Rows, each with its class
14, -2, -10, -8, 0, 2, 5, 16, -9, -4, -31, -43, -10, -20, -14, 44, 24, -12, -45, 1, 13, 13, 0, 9, -11, 29, -10, -10, 1, -12, -9, 5, 14, 13, 9, -3, 22
C
22, -3, -17, -4, 4, 1, 9, 16, -10, -4, -31, -32, 11, -5, -9, 39, 16, -18, -24, -1, 12, 8, -4, 13, 17, 18, 4, -13, 8, -9, -14, 3, 18, 5, 10, -8, 19
C
-4, -10, -35, -11, 3, 13, 11, 23, -6, -1, -42, -39, -9, -8, -19, 21, 4, -33, -11, -9, 13, 7, 10, 14, -6, 5, 8, -10, -32, -9, -19, -6, 33, -8, 3, 1, 15
D
25, -4, -4, -7, 4, 3, 3, 13, -3, -1, -1, -28, 13, -14, -11, 43, 20, -1, -50, 4, 10, 6, -8, 8, 12, 23, -6, -12, 0, -10, -9, 5, 13, 12, 11, -12, 23
C
4, 4, -12, -4, 0, 5, 2, 6, -4, -4, -48, -19, -35, -8, -11, 12, -3, -23, -5, -1, 11, 9, 10, 14, -5, 3, -5, -7, -10, -1, -6, 2, 17, 3, 1, 5, 8
D
12, 6, 0, 2, 1, -4, 0, 1, -6, -9, -16, -6, 2, -1, 3, 14, 17, -1, -5, 2, 2, 7, -5, 2, 8, 17, -1, -5, 34, -4, -3, 3, -2, 7, 9, -12, 2
C
2, -1, -28, -6, 5, 10, 2, 18, -1, -18, -18, -21, -3, -26, -8, 7, 10, -22, -19, -2, 5, -6, -13, 3, 33, 10, 7, 2, 7, 3, -12, -4, 15, -6, 1, -13, 42
T
3, -7, -6, -4, 2, 5, 2, 9, -1, 7, -6, -11, -1, 1, -10, 14, -5, -6, -15, -1, 12, 1, 6, 6, -1, -4, -4, -4, -26, -4, -6, 0, 7, 1, -2, 5, 7
D
3, 5, -24, -6, 3, -1, 5, 22, -10, -22, -18, -27, -11, -22, -4, 7, 28, -17, -18, 0, 1, 6, -18, -9, 19, 36, 7, -11, 38, -3, -7, 3, 15, -4, 8, -20, 26
T
-7, -3, -26, -10, 3, 10, 5, 15, -6, -13, -44, -38, -28, -26, -14, 13, 16, -25, -24, 0, 10, 10, 2, 7, -11, 24, -4, -3, -4, -7, -8, -1, 24, 0, 1, -1, 25
D
6, -1, -37, -13, 9, 10, 5, 29, -6, -22, -12, -40, 10, -32, -11, 23, 25, -23, -43, -3, 6, 0, -23, 1, 41, 27, 9, -3, 10, -6, -15, -2, 21, -6, 6, -20, 54
T
-9, 0, -21, -14, 3, 9, 0, 14, 4, -12, 12, -28, 17, -29, -10, 8, 15, -8, -26, -4, -4, -5, -15, 0, 9, 16, 6, 9, -6, -4, -6, -6, 5, -3, -2, -6, 38
T
7, -2, -20, -6, 5, 1, 4, 23, -8, -8, 1, -6, -15, -7, -1, -4, 5, -16, -7, -4, 0, -4, -14, -2, 30, 13, 8, -13, 4, 4, -9, -1, 10, -13, 3, -15, 17
T
13, 3, -20, 0, 2, 10, 4, 8, -5, -12, -25, -25, 18, -10, -7, 21, 12, -14, -11, -4, 5, 2, -13, 2, 30, 7, 8, -5, 23, 2, -6, -3, 7, 0, 7, -14, 29
T
4, -15, -10, -1, -2, 4, 7, 9, -7, 9, -28, -5, -17, 11, -3, 2, -16, -19, 16, -5, 8, 2, 15, 11, -2, -13, 4, -11, -26, 1, -10, -11, 12, -7, -2, 6, -13
D
11, 1, -15, -6, 3, 4, 3, 10, -2, -9, -20, -39, 20, -17, -12, 39, 28, -6, -34, -3, 9, 10, -7, 10, 0, 22, -2, 1, 11, -12, -3, 2, 8, 9, 4, -11, 22
C
-3, 2, -23, -3, 3, 6, 0, 11, -6, -23, -35, -23, -17, -24, -4, 1, 20, -22, -9, 0, 2, 4, -10, 0, 18, 21, 1, 0, 31, -1, -4, 3, 13, 5, -12, -11, 28
T
19, -3, -12, -9, 1, 3, 6, 15, -6, -6, -19, -48, 11, -14, -15, 46, 31, -5, -48, 1, 14, 9, -5, 13, -3, 24, -9, -8, 1, -10, -8, 4, 14, 13, 9, -10, 27
C
11, 0, 7, -1, 1, -1, -3, 1, -9, 2, -22, -5, -18, 3, 2, 18, 7, -2, -19, 7, 4, 9, 3, 5, -3, 13, -12, -11, 9, -7, 0, 8, 7, 10, 10, -1, -4
C
5, -4, -18, -5, 0, 4, 8, 15, -9, -6, -44, -30, -17, -6, -9, 20, 10, -22, -9, -2, 13, 9, 9, 13, -16, 12, 0, -11, -6, -6, -12, 2, 23, 0, 4, 3, 3
D
13, -8, -21, -6, 4, 4, 3, 18, -13, 0, -30, -23, -16, -9, -9, 23, 4, -17, -27, 0, 8, 5, -2, 11, 11, 15, -5, -13, -7, -7, -13, 5, 23, 3, 6, -5, 19
D
5, 2, -37, -13, 7, 12, 5, 26, -5, -22, -36, -47, -8, -36, -17, 22, 26, -27, -43, -3, 10, 5, -14, 9, 22, 25, 2, -5, 7, -5, -17, -2, 23, 2, 6, -14, 52
T
3, 5, -17, -1, 5, 1, -3, 10, -5, -15, -12, 1, -19, -8, 7, -14, 0, -12, 6, -6, -4, -4, -13, -3, 40, 3, 8, -5, 27, 6, -1, -2, 4, -5, 5, -14, 18
T
13, -7, -35, -15, 2, 18, 7, 24, -7, -8, -48, -56, -7, -32, -31, 45, 13, -33, -57, -3, 22, 5, 1, 21, 15, 12, -3, -5, -36, -8, -20, -3, 32, 7, 5, -4, 53
D
10, 6, -10, 1, 4, 0, -2, 4, -2, -12, -7, -3, 7, -10, 3, 1, 10, -6, -12, 0, -2, -1, -15, -2, 45, 3, 4, -1, 26, 5, -2, 1, 1, -2, 5, -14, 26
T
2, 4, -21, -10, 4, 2, 3, 14, -1, -15, -11, -28, 1, -24, -6, 11, 25, -11, -31, 1, 5, 2, -14, 2, 7, 26, 2, -1, 15, -6, -17, 0, 10, 2, 6, -12, 32
T
4, -1, -34, -11, 3, 10, 4, 18, -5, -18, -36, -39, -5, -28, -13, 19, 19, -24, -27, -2, 10, 5, -11, 9, 24, 21, 6, -2, 11, -7, -12, -1, 20, 2, 5, -14, 44
T
16, -3, -33, -16, 2, 11, 12, 24, -6, -16, -49, -72, 16, -31, -20, 61, 39, -25, -62, -4, 22, 14, -7, 19, -6, 39, -1, -9, 0, -18, -18, -1, 29, 6, 10, -13, 46
C
-2, -2, -14, -4, -2, 2, 7, 13, -11, -5, -23, -17, -17, -5, -2, 7, 12, -15, 0, -2, 3, 8, 4, 0, -9, 15, -9, -7, 3, -3, -8, 2, 11, -1, 2, -2, 0
D
20, 1, -17, -2, 3, 3, 1, 8, -9, -16, -65, -45, -2, -20, -18, 47, 17, -19, -37, 8, 13, 13, -2, 17, 17, 22, -9, -7, 18, -8, -9, 2, 16, 19, 14, -11, 38
C
17, -5, -2, -5, 4, 2, 5, -1, -9, 0, -26, -21, -7, -8, -9, 29, 4, -8, -31, 3, 7, 7, 4, 14, 3, 11, -12, -7, -2, -4, -4, 5, 11, 14, 8, -2, 11
C
11, 3, -23, -8, 2, 9, -2, 5, -4, -16, -51, -44, 11, -31, -20, 37, 20, -17, -33, -3, 12, 8, 3, 16, 15, 11, -3, 6, 8, -4, -5, -1, 12, 8, 8, -5, 42
C
-6, 6, -22, -5, 3, 3, -2, 7, -3, -22, -20, -19, -6, -19, -1, -7, 16, -15, -2, 0, -1, 1, -10, -1, 22, 16, 10, -3, 27, 1, -5, -2, 6, -6, 1, -9, 29
T
24, -1, -15, -5, 1, 0, 5, 18, -11, -6, -20, -31, 7, -13, -7, 38, 20, -11, -40, 4, 9, 8, -10, 11, 21, 26, -5, -12, 17, -8, -9, 2, 9, 8, 13, -13, 28
C
-9, -9, -23, 1, -3, 5, 13, 11, -1, 9, -19, -16, 20, 17, -8, 9, -10, -19, 29, -13, 3, 2, 11, 8, -14, -12, 19, -8, -27, -11, -13, -11, 9, -19, -3, 7, -17
D
-6, 3, -20, 1, 1, -5, 8, 9, -9, -12, -46, -19, -14, -1, 4, -2, 16, -18, 23, -4, -1, 12, 1, 5, -6, 20, 4, -12, 36, -1, -8, 0, 8, -6, 16, -5, -5
D
12, -5, -14, -2, -1, 3, 8, 14, -9, -3, -25, -30, 5, -2, -10, 30, 14, -11, -19, -3, 11, 10, -2, 13, -5, 15, 0, -10, 1, -3, -9, 1, 12, 3, 7, -9, 8
C
0, -6, -31, -6, 0, 12, 13, 19, -4, -5, -35, -39, 4, -9, -17, 20, 12, -25, -9, -11, 10, 8, 4, 10, -10, 8, 6, -9, -15, -9, -15, -5, 22, -6, 0, 1, 12
D
-5, 0, -23, -7, 4, 6, 2, 14, -4, -17, -23, -14, -22, -15, -3, -8, 0, -22, -3, -1, 1, 0, -5, 3, 24, 8, 6, -4, 3, 5, -8, -3, 15, -10, 1, -10, 25
T

Rows, each with its class
2, -8, -5, -12, -8, 1, -3, 1, -11, -11, 1, 10, -2, 14, -6, -5, 2, 9, 7, -5, -3, -7, 2, 17, -2, -15, 18, 4, 1, -14, 10, 2, 2, -20, -7, -26, 21
(94)
-11, 8, -20, 14, -12, -19, -5, 20, 8, -31, 13, 2, -5, 4, -15, -2, -5, -20, -3, 17, 1, 14, 2, 1, -23, -14, 2, -4, -2, -27, -1, -16, -2, -21, -10, -24, 10
(95)
-12, -2, 4, -14, 10, -9, 0, -5, -27, -15, 23, 16, -4, 1, 1, -4, 3, -40, 1, -5, -5, -17, 9, -6, -2, 4, -1, 10, 5, 3, -14, -34, -2, 3, -1, 10, -8
(102)
8, 5, -9, -19, -39, -25, 1, -12, -9, -12, 15, -10, -6, 0, 2, -5, -22, -19, 5, -6, 0, -8, -7, 0, 13, 5, 3, 1, 4, -18, -14, -15, 5, -2, -10, 12, 7
(109)
-9, -5, -3, -18, -3, -2, -2, -5, -11, -15, 31, -1, -3, 4, -7, 7, 8, -35, -13, -19, 0, -12, -3, 8, -14, -8, 10, 31, 3, -6, -22, -35, 0, 6, -7, -10, -23
(102)
-17, 8, 1, 4, -15, 13, -4, 3, 16, -10, 6, 6, -4, 5, -8, -3, 16, -54, -6, -3, 0, 0, 3, -18, 5, 4, -9, -8, -5, -4, 3, -15, -3, -2, -1, 11, -14
(91)
